Below is a small trained network, with its code and all its weights. Each question gives an input and a class and asks what happens when units are switched off, that is, made to give their printed mean instead of their output.

import numpy as np


def w(rows, s, z=0):
    codes = np.array(rows[::2]) - 128.0
    scale = np.full(codes.shape[1], s)
    scale[-1] = z or s
    return codes * scale


def f(y):
    return y / 2 * (1 + np.tanh(0.7978845608 * (y + 0.044715 * y**3)))


def log_softmax(a):
    a = a - a.max(-1, keepdims=True)
    return a - np.log(np.exp(a).sum(-1, keepdims=True))


def net(x, mask):
    res = np.array(x, float).reshape(1, 4) / 4 @ E
    y = f(res @ A[0][:, :-1].T + A[0][:, -1])
    res = res + np.where(mask, y, B[0][:, -1]) @ B[0][:, :-1]
    return log_softmax(res[-1] @ U[:, :-1].T + U[:, -1])


A, B = {}, {}
E = w([
[86,194,206,98,240,104,16,25,87,183],'x0',
[27,63,78,148,91,23,52,139,18,37],'x1',
[117,2,20,154,221,176,148,105,91,198],'x2',
[30,71,122,35,136,118,73,213,246,175],'x3',
],0.0058)
A[0] = w([
[66,96,143,18,138,89,94,211,214,161,29],'neuron 0',
[183,145,172,104,161,206,172,103,194,164,97],'neuron 1',
[206,146,168,92,167,179,171,103,196,178,78],'neuron 2',
[173,80,61,158,10,141,239,238,170,82,74],'neuron 3',
[218,210,127,232,124,114,215,52,26,50,63],'neuron 4',
[73,91,83,100,113,45,100,113,7,43,129],'neuron 5',
[91,184,192,102,224,98,49,33,109,192,50],'neuron 6',
[178,154,154,97,114,226,187,135,175,194,48],'neuron 7',
[198,144,134,82,164,200,180,109,180,223,71],'neuron 8',
[206,169,146,231,103,145,158,55,7,110,114],'neuron 9',
[40,70,120,155,89,52,74,133,42,96,104],'neuron 10',
[134,254,219,132,37,72,123,155,148,59,54],'neuron 11',
[62,92,113,10,115,132,91,210,189,172,18],'neuron 12',
[193,159,154,126,163,202,182,135,195,198,31],'neuron 13',
[46,50,65,149,78,6,69,160,69,77,24],'neuron 14',
[132,249,213,87,14,91,112,112,174,66,51],'neuron 15',
[68,81,143,31,135,100,73,192,221,148,20],'neuron 16',
[138,27,37,196,246,185,174,92,68,191,8],'neuron 17',
[107,178,182,90,228,108,43,59,101,155,72],'neuron 18',
],0.0046,0.0015)
B[0] = w([
[206,139,112,71,196,130,91,148,202,105,204],'neuron 0',
[106,145,157,182,55,121,89,77,163,140,203],'neuron 1',
[106,150,164,187,69,97,105,81,181,142,204],'neuron 2',
[46,243,124,209,222,214,162,227,43,2,253],'neuron 3',
[220,126,119,59,187,128,91,120,201,84,231],'neuron 4',
[126,147,162,182,88,99,57,94,197,149,224],'neuron 5',
[76,220,106,188,179,208,158,193,66,34,226],'neuron 6',
[103,159,150,191,83,134,93,85,171,124,202],'neuron 7',
[99,154,153,177,92,82,113,86,164,136,219],'neuron 8',
[240,103,126,50,183,125,82,116,205,96,216],'neuron 9',
[125,144,180,191,63,114,92,64,199,146,214],'neuron 10',
[36,81,33,66,174,70,225,62,93,205,222],'neuron 11',
[202,132,94,64,174,104,111,134,184,86,198],'neuron 12',
[96,152,156,181,95,100,94,76,196,134,208],'neuron 13',
[118,184,161,182,75,106,88,63,204,134,229],'neuron 14',
[47,92,41,99,170,56,206,72,88,184,223],'neuron 15',
[205,126,123,64,185,142,84,116,201,89,199],'neuron 16',
[72,77,30,84,172,49,221,77,129,187,244],'neuron 17',
[88,236,124,190,193,205,160,207,53,52,212],'neuron 18',
],0.0064,0.0048)
U = w([
[90,173,128,186,157,198,146,190,89,55,104],'0',
[126,135,181,186,41,104,86,83,168,160,111],'1',
[249,120,124,43,160,129,101,131,161,104,108],'2',
[67,100,57,87,145,82,199,96,109,211,115],'3',
[150,101,183,119,89,154,121,174,78,164,228],'4',
[168,72,200,69,25,196,118,178,31,214,5],'5',
[171,72,203,68,22,194,118,182,28,220,3],'6',
],0.014,0.017)

Each question gives the input, the list of numbers given to net, and the class t.
The units are the neurons (one row each of A and B). Each row of codes is followed by its name. A weight is (code - 128) times the scale printed after its matrix; where a second scale follows, it is the last column's (A, B and U).
mask holds one flag per neuron, in row order. A switched-off neuron (its flag False) gives its mean, the last column of its row in B, instead of its output. The means were averaged over made-up inputs and are rounded, as every weight is.
A unit's drop is (log p(t) with every unit on - log p(t) with that unit switched off) / (log p(t) with every unit on - log p(t) with every unit switched off).
The circuit of an input: a set's keep is (log p(t) with only the set's units on - log p(t) with every unit switched off) / (log p(t) with every unit on - log p(t) with every unit switched off). Starting from the 12 units with the biggest drops (on a tie, the unit counted first), units are removed one at a time, each time the one whose removal leaves the highest keep (on an exact tie, the one counted first), for as long as the keep stays at least 0.8.
units of the circuit, in order: the units of the circuit, biggest drop first
top k neurons: the k neurons with the biggest drops, biggest first
drop of u: that unit's drop, to one decimal
input [4,2,-7,-2], class 3: units of the circuit, in order => neuron 11
input [-1,4,4,-2], class 1: top 2 neurons => neuron 11; neuron 15
input [-5,-6,3,3], class 1: units of the circuit, in order => neuron 13; neuron 7
input [7,-8,3,0], class 1: top 2 neurons => neuron 3; neuron 2
input [5,-5,6,7], class 2: top 4 neurons => neuron 16; neuron 0; neuron 12; neuron 3
input [-2,4,1,-3], class 1: units of the circuit, in order => neuron 5; neuron 6
input [4,2,4,2], class 0: units of the circuit, in order => neuron 11; neuron 6
input [6,7,4,0], class 1: top 4 neurons => neuron 10; neuron 5; neuron 3; neuron 14
input [8,-4,2,-6], class 0: top 2 neurons => neuron 6; neuron 18
input [-4,-2,-3,3], class 0: top 4 neurons => neuron 3; neuron 17; neuron 9; neuron 4
input [-7,-3,-5,8], class 2: top 4 neurons => neuron 0; neuron 12; neuron 16; neuron 6
input [4,-5,-6,2], class 3: top 3 neurons => neuron 15; neuron 11; neuron 3
input [-5,-3,-3,5], class 0: top 3 neurons => neuron 3; neuron 9; neuron 4
input [8,-8,1,6], class 0: units of the circuit, in order => neuron 6
input [8,8,-3,5], class 0: top 2 neurons => neuron 18; neuron 6
input [-6,-4,-7,8], class 2: top 2 neurons => neuron 0; neuron 16
input [-7,-1,7,-1], class 0: top 3 neurons => neuron 3; neuron 11; neuron 15
input [5,4,3,-2], class 0: drop of neuron 6 => 0.5
input [-5,6,-4,-2], class 1: drop of neuron 5 => 1.1
input [2,-7,-3,6], class 1: drop of neuron 13 => 0.1
input [4,6,2,-8], class 2: units of the circuit, in order => neuron 9
